Below is a small trained network, with its code and all its weights. Each question gives an input and a target symbol and asks what happens when units are switched off, that is, made to give their printed mean instead of their output.

import numpy as np


def w(rows, s, z=0):
    codes = np.array(rows[::2]) - 128.0
    scale = np.full(codes.shape[1], s)
    scale[-1] = z or s
    return codes * scale


def norm(h):
    return h / np.sqrt((h * h).mean(-1, keepdims=True) + 1e-5)


def f(y):
    return np.maximum(y, 0)


def softmax(a):
    e = np.exp(a - a.max(-1, keepdims=True))
    return e / e.sum(-1, keepdims=True)


def log_softmax(a):
    a = a - a.max(-1, keepdims=True)
    return a - np.log(np.exp(a).sum(-1, keepdims=True))


def net(x, mask):
    ids = ['αγδηθμπσψω'.index(c) for c in x.split()]
    T = len(ids)
    res = E[ids] + P[:T]
    u = 0
    for l in range(3):
        r = norm(res)
        for j in range(2):
            rows = slice(3 * j, 3 * j + 3)
            q, k, v = (r @ M[l][rows].T for M in (Q, K, V))
            z = softmax(np.where(np.tri(T) > 0, q @ k.T / 3**0.5, -1e9)) @ v
            o = O[l][rows]
            res = res + np.where(mask[u + j], z, o[:, -1]) @ o[:, :-1]
        u += 2
        y = f(norm(res) @ A[l][:, :-1].T + A[l][:, -1])
        res = res + np.where(mask[u : u + 4], y, B[l][:, -1]) @ B[l][:, :-1]
        u += 4
    return log_softmax(norm(res)[-1] @ U[:, :-1].T + U[:, -1])


Q, K, V, O, A, B = {}, {}, {}, {}, {}, {}
E = w([
[87,56,67,160,147,117,205,84],'α',
[55,165,87,122,99,108,139,76],'γ',
[85,7,159,121,135,92,114,124],'δ',
[112,185,230,190,128,137,147,135],'η',
[135,80,90,152,87,204,120,140],'θ',
[140,182,143,129,23,135,140,147],'μ',
[176,151,37,208,105,90,130,99],'π',
[138,133,69,32,156,136,156,204],'σ',
[96,141,132,127,234,156,110,126],'ψ',
[207,122,183,84,138,149,169,124],'ω',
],0.022)
P = w([
[101,175,243,181,232,209,138,253],'0',
[68,142,157,177,196,167,255,145],'1',
[98,141,143,164,162,171,223,137],'2',
[125,114,124,141,134,167,203,118],'3',
[133,91,115,125,110,146,186,111],'4',
[149,92,103,90,61,146,141,85],'5',
[153,78,91,83,58,114,111,77],'6',
[170,46,76,57,65,73,93,82],'7',
],0.0095)
Q[0] = w([
[156,127,182,163,6,150,205,98],'0.h1',
[87,63,103,110,37,161,214,41],'0.h1',
[85,205,250,232,142,80,48,217],'0.h1',
[39,66,37,185,13,85,145,116],'0.h2',
[126,223,194,88,251,125,148,202],'0.h2',
[77,143,160,188,88,212,135,145],'0.h2',
],0.021)
K[0] = w([
[154,112,217,97,99,68,185,162],'0.h1',
[214,110,108,52,37,119,137,115],'0.h1',
[84,152,198,236,189,162,153,178],'0.h1',
[154,91,38,185,14,134,105,154],'0.h2',
[93,175,197,125,252,205,174,154],'0.h2',
[251,133,99,153,120,133,143,99],'0.h2',
],0.02)
V[0] = w([
[196,190,168,84,142,133,229,173],'0.h1',
[147,120,252,209,67,127,134,50],'0.h1',
[64,172,137,152,69,92,128,203],'0.h1',
[57,113,114,174,66,117,176,192],'0.h2',
[164,108,63,156,71,114,79,140],'0.h2',
[120,103,131,43,87,213,127,194],'0.h2',
],0.023)
O[0] = w([
[65,167,77,133,42,209,111,243,234],'0.h1',
[112,78,226,253,162,160,200,207,177],'0.h1',
[192,86,40,141,165,107,239,168,111],'0.h1',
[60,158,69,195,99,160,224,109,254],'0.h2',
[132,81,63,206,105,205,51,116,152],'0.h2',
[66,77,138,40,92,218,171,101,125],'0.h2',
],0.013,0.012)
A[0] = w([
[102,61,93,58,120,182,146,57,5],'0.n1',
[118,132,55,170,128,74,131,109,56],'0.n2',
[232,112,85,174,160,121,81,162,82],'0.n3',
[164,201,180,114,178,250,127,117,119],'0.n4',
],0.024,0.0028)
B[0] = w([
[154,165,144,161,134,155,226,9,254],'0.n1',
[107,102,177,142,73,43,155,84,206],'0.n2',
[232,135,180,224,88,111,73,136,214],'0.n3',
[152,203,209,134,76,63,222,144,177],'0.n4',
],0.015)
Q[1] = w([
[211,112,87,75,140,130,129,157],'1.h1',
[92,171,160,137,145,145,151,239],'1.h1',
[140,249,173,116,89,100,139,87],'1.h1',
[95,96,219,173,122,33,84,175],'1.h2',
[95,11,180,192,53,58,236,142],'1.h2',
[180,108,143,46,209,95,222,101],'1.h2',
],0.021)
K[1] = w([
[114,55,96,134,152,86,169,156],'1.h1',
[110,138,140,133,108,145,186,250],'1.h1',
[130,185,192,105,152,125,105,86],'1.h1',
[155,140,209,209,164,101,98,195],'1.h2',
[125,88,180,242,151,209,182,143],'1.h2',
[119,163,147,110,167,105,252,109],'1.h2',
],0.024)
V[1] = w([
[64,84,108,210,95,135,112,100],'1.h1',
[121,125,133,249,83,236,172,133],'1.h1',
[145,93,147,101,111,123,121,124],'1.h1',
[111,115,103,145,195,121,136,104],'1.h2',
[164,213,34,160,97,82,141,94],'1.h2',
[79,12,164,102,112,76,123,14],'1.h2',
],0.018)
O[1] = w([
[168,94,177,93,136,83,115,151,150],'1.h1',
[163,94,192,11,59,124,121,60,252],'1.h1',
[125,138,134,138,138,143,135,133,109],'1.h1',
[121,141,153,125,100,123,120,149,105],'1.h2',
[162,128,141,40,168,191,4,99,179],'1.h2',
[165,168,220,162,92,198,188,222,74],'1.h2',
],0.011,0.015)
A[1] = w([
[139,84,106,121,202,117,133,67,147],'1.n1',
[137,67,118,95,63,104,171,190,83],'1.n2',
[105,136,155,113,254,131,76,123,1],'1.n3',
[175,91,53,169,161,173,122,84,180],'1.n4',
],0.026,0.0014)
B[1] = w([
[123,143,167,167,38,33,118,82,177],'1.n1',
[230,201,91,171,150,202,93,142,245],'1.n2',
[85,133,101,234,160,250,152,104,151],'1.n3',
[162,222,181,118,94,106,188,191,221],'1.n4',
],0.016,0.011)
Q[2] = w([
[124,165,125,192,127,156,165,125],'2.h1',
[218,91,81,83,245,86,181,124],'2.h1',
[99,209,164,83,170,105,133,255],'2.h1',
[178,180,97,179,147,215,141,145],'2.h2',
[147,113,123,110,214,97,72,234],'2.h2',
[97,146,38,194,204,189,62,117],'2.h2',
],0.017)
K[2] = w([
[131,192,156,118,139,186,86,150],'2.h1',
[182,141,117,82,153,46,220,178],'2.h1',
[50,101,146,146,69,105,164,244],'2.h1',
[93,172,153,144,83,187,37,80],'2.h2',
[112,156,106,100,107,2,169,107],'2.h2',
[38,200,135,119,96,119,116,168],'2.h2',
],0.019)
V[2] = w([
[154,15,144,34,122,86,125,139],'2.h1',
[131,47,82,176,5,94,190,182],'2.h1',
[180,175,159,9,89,37,146,172],'2.h1',
[108,117,206,152,14,140,117,165],'2.h2',
[87,120,188,57,181,121,123,199],'2.h2',
[43,153,143,114,128,109,105,61],'2.h2',
],0.023)
O[2] = w([
[130,92,63,147,24,101,219,117,3],'2.h1',
[208,14,181,120,70,134,95,132,162],'2.h1',
[104,167,113,58,6,132,112,202,118],'2.h1',
[73,46,150,131,105,176,58,137,201],'2.h2',
[59,174,117,172,94,116,132,127,34],'2.h2',
[164,185,159,142,86,156,68,80,112],'2.h2',
],0.015,0.021)
A[2] = w([
[70,89,22,149,112,171,34,109,33],'2.n1',
[111,108,59,216,148,184,139,89,219],'2.n2',
[177,74,96,83,72,150,130,152,93],'2.n3',
[136,132,4,25,113,148,62,98,3],'2.n4',
],0.035,0.0017)
B[2] = w([
[5,71,51,177,122,148,169,75,207],'2.n1',
[102,136,115,60,207,81,97,144,209],'2.n2',
[114,139,125,90,185,125,71,124,251],'2.n3',
[227,190,11,202,58,134,191,177,228],'2.n4',
],0.026,0.013)
U = w([
[146,107,205,93,102,178,182,50,97],'α',
[27,50,128,173,127,166,88,146,160],'γ',
[115,208,164,161,227,120,115,126,124],'δ',
[107,71,206,218,127,101,231,224,154],'η',
[206,81,167,145,107,110,13,132,78],'θ',
[77,57,150,94,127,2,168,147,234],'μ',
[160,40,100,13,205,155,111,154,16],'π',
[162,149,70,135,76,154,142,162,250],'σ',
[147,141,165,22,144,18,161,162,114],'ψ',
[65,173,201,48,56,114,66,192,143],'ω',
],0.0074,0.0016)

Each question gives the input, a string of symbols that net reads in full, and the target symbol t.
The units are the heads (3 rows each of Q, K, V and O) and the neurons (one row each of A and B). Each row of codes is followed by its name. A weight is (code - 128) times the scale printed after its matrix; where a second scale follows, it is the last column's (O, A, B and U).
mask holds one flag per unit, layer by layer, with each layer's heads first. A switched-off unit (its flag False) gives its mean, the last column of its rows in O or B, instead of its output. The means were averaged over made-up inputs and are rounded, as every weight is.
A unit's drop is (log p(t) with every unit on - log p(t) with that unit switched off) / (log p(t) with every unit on - log p(t) with every unit switched off).
The circuit of an input: a set's keep is (log p(t) with only the set's units on - log p(t) with every unit switched off) / (log p(t) with every unit on - log p(t) with every unit switched off). Starting from the 12 units with the biggest drops (on a tie, the unit counted first), units are removed one at a time, each time the one whose removal leaves the highest keep (on an exact tie, the one counted first), for as long as the keep stays at least 0.8.
circuit, biggest first: the units of the circuit, biggest drop first
most important unit: the unit with the biggest drop
top k neurons: the k neurons with the biggest drops, biggest first
which heads matter: for each layer, one digit per head in row order, 1 if its drop is at least 0.15 and else 0, layers parted by /
input ψ θ α θ π θ α ω, target ω: circuit, biggest first	[0.h1]
input δ γ α, target η: circuit, biggest first	[1.h2 0.h2 0.h1 0.n1]
input μ η α δ θ δ, target α: circuit, biggest first	[0.h2 0.n1]
input π ω ψ, target γ: which heads matter	11 / 10 / 01
input θ η ψ π, target δ: circuit, biggest first	[0.h1 2.h1]
input θ σ π ω θ η θ, target α: which heads matter	11 / 00 / 00
input θ δ θ δ ψ μ, target δ: top 3 neurons	[1.n3 1.n2 0.n2]
input ψ η θ, target δ: which heads matter	11 / 10 / 10
input α μ π, target θ: circuit, biggest first	[0.h2 1.h1]
input μ η α, target π: circuit, biggest first	[0.h1 1.h1 2.n3]
input γ α γ, target ψ: circuit, biggest first	[0.h1 0.h2 2.h1]
input π θ μ ψ δ, target δ: top 2 neurons	[1.n2 1.n3]
input ω σ η θ θ σ α, target σ: which heads matter	10 / 00 / 00
input μ δ θ ω α θ η, target η: most important unit	0.h1
input α δ γ π α, target θ: which heads matter	01 / 00 / 00
input θ ψ η π α, target θ: top 3 neurons	[0.n1 0.n3 0.n4]
input ω θ π, target γ: top 2 neurons	[2.n1 0.n1]
input θ η δ, target α: which heads matter	01 / 01 / 00
input θ θ α, target α: circuit, biggest first	[0.h2 1.h1]
input σ π δ θ μ μ, target π: most important unit	0.h2
input σ π δ η η ψ θ, target δ: circuit, biggest first	[1.h1 0.h1 2.h1]
input π θ θ ω μ γ, target γ: top 2 neurons	[2.n1 0.n1]
input θ θ ω ψ, target γ: circuit, biggest first	[0.h1 2.n1 2.h2]
input α θ η γ, target α: which heads matter	11 / 01 / 00
input π δ α θ θ μ μ α, target π: top 2 neurons	[2.n3 1.n2]
input μ η δ θ γ, target α: circuit, biggest first	[0.h2 0.n1]
input ω θ μ, target γ: which heads matter	10 / 00 / 00
